[[ 0.830 -4.871 -0.432  1.253 -6.442]
 [ 4.172  1.149  1.777 -0.810  1.100]] value -4.871

[-7.653 -8.354  4.430 -4.593 -6.117 -2.574] value -7.653

[[-0.042 -1.398  3.047 -3.048 -7.595 -5.660]
 [-0.033  6.643 -7.593 -1.550 -5.310 -7.286]] value -7.593

[ 0.109  6.560 -4.055 -2.170 -1.952] value -2.170

[-5.602  1.610  2.884 -7.142] value -5.602

[-6.819  2.227 -0.902  1.536  0.273 -4.907  2.037] value -4.907

[[-0.308  0.621 -2.178 -6.710  3.870]
 [ 0.209  1.499 -0.721  2.207  0.954]] value -2.178

[[ 6.519 -0.968 -1.697  8.766 -0.118  5.029]
 [ 0.048 -0.597 -0.955 -1.163 -4.381  1.919]] value -1.697

[ 5.690  0.704  2.493 -7.759] value 0.704
---
-0.252,-3.407,-6.076,0.172,4.660
0.770,-2.093,-8.708,3.485,7.906
-1.240,3.614,-0.820,-0.408,1.582
Answer: -0.820

1.012,-1.804,-2.638,6.320,0.672,-3.909
-1.261,0.881,3.226,-7.051,-4.368,-0.921
-2.428,0.358,8.018,1.782,2.957,2.386
Answer: 8.018

5.038,-7.167,8.101,-0.354
5.485,2.562,-4.344,4.879
4.902,0.938,3.664,-5.827
Answer: 3.664

-3.480,-2.571,0.278,-0.951
0.225,4.725,3.319,7.081
-3.571,5.838,3.418,-0.957
Answer: 3.418

-0.454,0.522,3.803,1.564
-0.496,-0.934,7.248,1.220
-0.044,0.000,-7.120,-2.187
Answer: -7.120

4.551,-7.293,-4.849,7.071,3.514,-5.681
-0.807,4.713,0.986,-0.765,2.146,3.058
-1.637,2.322,5.514,-2.149,0.149,2.886
Answer: 5.514
---
-5.966,-3.386,2.560,4.164,-2.740,2.899,2.252
1.095,-4.319,0.442,-0.596,1.757,6.532,1.879
--> 1.757

3.028,7.081,7.228,2.122,-4.749,-7.376,-3.332 --> -4.749

1.184,-0.025,6.433,-0.598,2.312,1.714,2.767 --> 2.312

-7.368,-2.892,5.628,6.053,-2.192,-7.359,-1.992
3.979,-0.753,-3.918,0.709,4.037,-0.682,-4.048
6.457,0.299,-6.531,4.387,3.512,-6.761,1.293
--> 3.512

0.994,4.589,-2.205,-8.346,-1.494
-0.285,-4.810,2.044,7.581,1.805
--> 2.044

2.349,-1.383,-0.811,2.921
5.299,-3.614,-1.150,-3.993
5.179,1.152,6.852,-2.020
--> 1.152

-5.915,0.131,4.903,-7.614,5.798,4.345,3.426 --> 5.798

0.330,6.547,-0.500,3.214,-2.518 --> -0.500
---
14.19	0.39	1.90	-1.37	-18.29	-13.72	5.73 -> 5.73
1.2	0.1	0.7	-1.1	1.7 -> 1.7
-0.169	-0.085	-0.021	0.131 -> 0.131
-10.1	15.1	4.5	-14.6	-13.1 -> -13.1
1.1	1.2	-0.4	0.5	-1.8	1.5 -> 1.5
-12.241	-0.633	9.663	6.216 -> 6.216
-1.74	-0.83	1.61	-0.02 -> -0.02
-0.04	-0.06	-0.01	0.05	-0.14	0.20	0.07 -> 0.07
-0.10	0.01	0.12	0.11 -> 0.11
0.10	-0.06	-0.11	0.01 -> 0.01
---
-6.061,-0.989,0.125,0.659,2.670,8.300,-3.936 yields 0.125
7.206,8.211,-4.010,1.578,3.618,-5.794 yields -4.010
1.208,3.002,-7.840,3.179 yields -7.840
2.918,-0.422,-7.949,-0.292,0.404,-2.194,0.262 yields -7.949
1.179,-3.211,0.547,-5.109,-6.334,-0.301,-2.623 yields 0.547
2.395,6.093,6.474,4.934,2.809 yields 6.474
6.118,-1.771,-6.945,7.996,-0.712,0.484,-2.788 yields -6.945
-4.009,4.183,0.679,4.551,1.232,-6.586 yields 0.679
---
21,9,-29,8,40,-24 out -24
4,25,73,98 out 98
3,8,1,9,4,1,6 out 6
34,36,22,68,77 out 77
9702,6135,6533,6460,1059 out 1059
395,204,767,488,549,834,444 out 444
275,338,814,-728,-741,-459,-946 out -946
---
array([[ 2.773,  1.683, -3.500, -2.941, -6.577,  1.523, -1.003],
       [ 1.992, -4.739, -3.491,  2.203, -1.372, -4.510, -3.135]]): -1.372

array([ 1.572, -4.593,  0.493,  3.133, -7.753]): 0.493

array([ 1.570,  2.626, -8.089, -8.306,  1.289]): -8.089

array([[ 2.793,  0.937, -2.623, -1.552, -4.250, -2.471,  3.677],
       [-1.837,  7.564,  0.217,  3.314,  0.303, -2.026, -7.513]]): 0.303

array([-2.147, -0.926,  3.631, -2.745, -6.550, -4.344,  8.265]): -6.550

array([[-5.189,  4.746, -7.191, -3.329],
       [ 0.352, -1.344, -2.576, -0.838]]): -1.344

array([ 0.418, -0.954, -0.651, -7.670]): -0.954
---
-3.994,-7.317,6.742,4.716,-8.613,0.000 >> -3.994, 0.000

-2.349,-0.681,-3.897,0.067,4.237,6.362,3.790
-3.280,-1.651,0.474,2.248,-1.472,-4.773,-1.819
-3.326,-1.798,0.820,1.930,-1.186,-4.476,-1.268
>> -2.349, -1.268

-1.946,1.199,0.053,2.534,0.484,2.665
-1.476,1.688,-4.679,3.045,2.600,-8.125
-2.548,2.357,2.688,-1.337,-2.761,3.336
>> -1.946, 3.336

6.779,3.524,6.958,2.004
2.941,2.261,2.806,0.849
>> 6.779, 0.849

4.730,2.195,8.038,6.470,6.276,3.795 >> 4.730, 3.795

-0.892,1.904,2.073,0.959,6.531 >> -0.892, 6.531

1.249,3.655,-1.744,-2.071,1.689,-7.198,2.402 >> 1.249, 2.402
---
2.370	-4.607	-0.377	0.366	6.394 ans = -0.377
-0.036	-0.215	-2.543	-8.000	0.319	2.165	-3.673 ans = -2.543
1.525	5.168	3.083	6.470	0.680 ans = 3.083
-2.452	1.364	4.625	5.691	3.454	6.654 ans = 4.625
-2.515	-7.726	-3.406	3.062	-0.004	-6.613 ans = -3.406
-6.197	3.663	0.633	2.435	6.857	2.914 ans = 0.633
-3.698	-2.756	1.726	0.877	8.226	7.000	-4.739 ans = 1.726
4.632	-3.297	1.618	4.884	4.942	7.270	-4.070 ans = 1.618
2.283	-6.510	4.812	-5.928	2.907	4.376 ans = 4.812
1.121	1.899	7.610	3.079 ans = 7.610
---
array([[ 5.656, -7.377,  3.010,  3.169,  7.080, -5.949, -0.118],
       [-3.229, -5.291,  6.512,  1.842,  7.416, -2.258, -5.551],
       [-6.042,  0.915,  7.303,  5.269,  1.868,  6.738,  5.072]]) yields -0.118

array([[ 3.337,  1.882, -0.258, -6.154, -3.892, -1.393,  1.845],
       [ 3.632,  4.591,  1.660,  6.590, -1.717, -1.001, -3.181],
       [-7.142, -5.368,  7.059, -6.884,  0.480,  3.057, -4.145]]) yields 1.845

array([[-0.664, -4.620,  1.389,  6.849,  2.990, -1.895, -0.249],
       [-0.001, -1.093, -4.665, -0.477, -0.886,  0.427, -0.545],
       [-0.691, -1.106,  0.198, -5.689, -4.959,  1.046,  2.861]]) yields -0.249

array([[-4.135,  4.980, -4.446, -0.128],
       [ 2.026, -5.484,  1.307,  1.131],
       [-0.678, -5.231, -7.815,  0.383]]) yields -0.128

array([[-0.100,  0.013, -1.861,  0.321,  4.521, -1.576],
       [-0.289, -0.269, -8.290, -0.020, -2.663,  3.596],
       [-0.852,  0.030, -0.618, -0.487, -3.511, -3.186]]) yields -1.576

array([[-0.970, -0.254, -0.444, -0.050],
       [-6.284,  2.056, -5.804, -4.239],
       [-6.136,  0.836, -4.529, -2.289]]) yields -0.050

array([[-5.372, -3.526,  0.726, -6.290, -1.366],
       [ 0.153, -4.420,  0.171, -5.182, -1.315],
       [ 4.131,  0.924, -2.333,  3.821,  1.081]]) yields -1.366

array([[-2.749, -0.578,  3.959, -2.050, -3.252, -2.684],
       [-2.472,  3.733, -1.634,  1.227, -1.175, -0.408],
       [-1.736,  8.028, -3.839,  3.735, -1.728, -1.431]]) yields -2.684
---
[5 2 4 7] gives 5
[1 5 2 4 8] gives 1
[ 124  215  965  272 -515 -463  522] gives 124
[3081 2681 8678 5428] gives 3081
[409 548 735 223 812] gives 409
[455 257 129 677 798 529] gives 455
[-303 -879  508 -168  696  647] gives -303
[560  88 841 818 292] gives 560
---
3.275,-8.675,-0.223,3.019,-2.075,-0.478 Out: -8.675

1.678,0.536,0.443,2.813,2.699,1.262,-3.020
1.263,1.890,-4.579,-0.863,-0.773,4.510,3.386
-0.619,-3.903,7.319,-0.595,0.282,6.724,1.477
Out: 0.536

5.728,3.337,2.226,1.990
7.962,1.204,-1.634,-0.274
Out: 3.337

5.402,1.535,-8.245,0.524 Out: 1.535

6.977,-1.851,0.425,-2.690,5.405,7.740 Out: -1.851

-0.713,0.566,6.950,0.986
-1.016,0.206,2.091,-0.991
Out: 0.566
---
7940,9677,2201,8458,9931 gives 7940
98,189,25,165,222,96,117 gives 98
48,66,40,15,80,75,76 gives 48
12,-29,-36,-13,-5,32,-2 gives 12
231,49,225,161,165,163,29 gives 231
15,13,60,53,63,77,94 gives 15
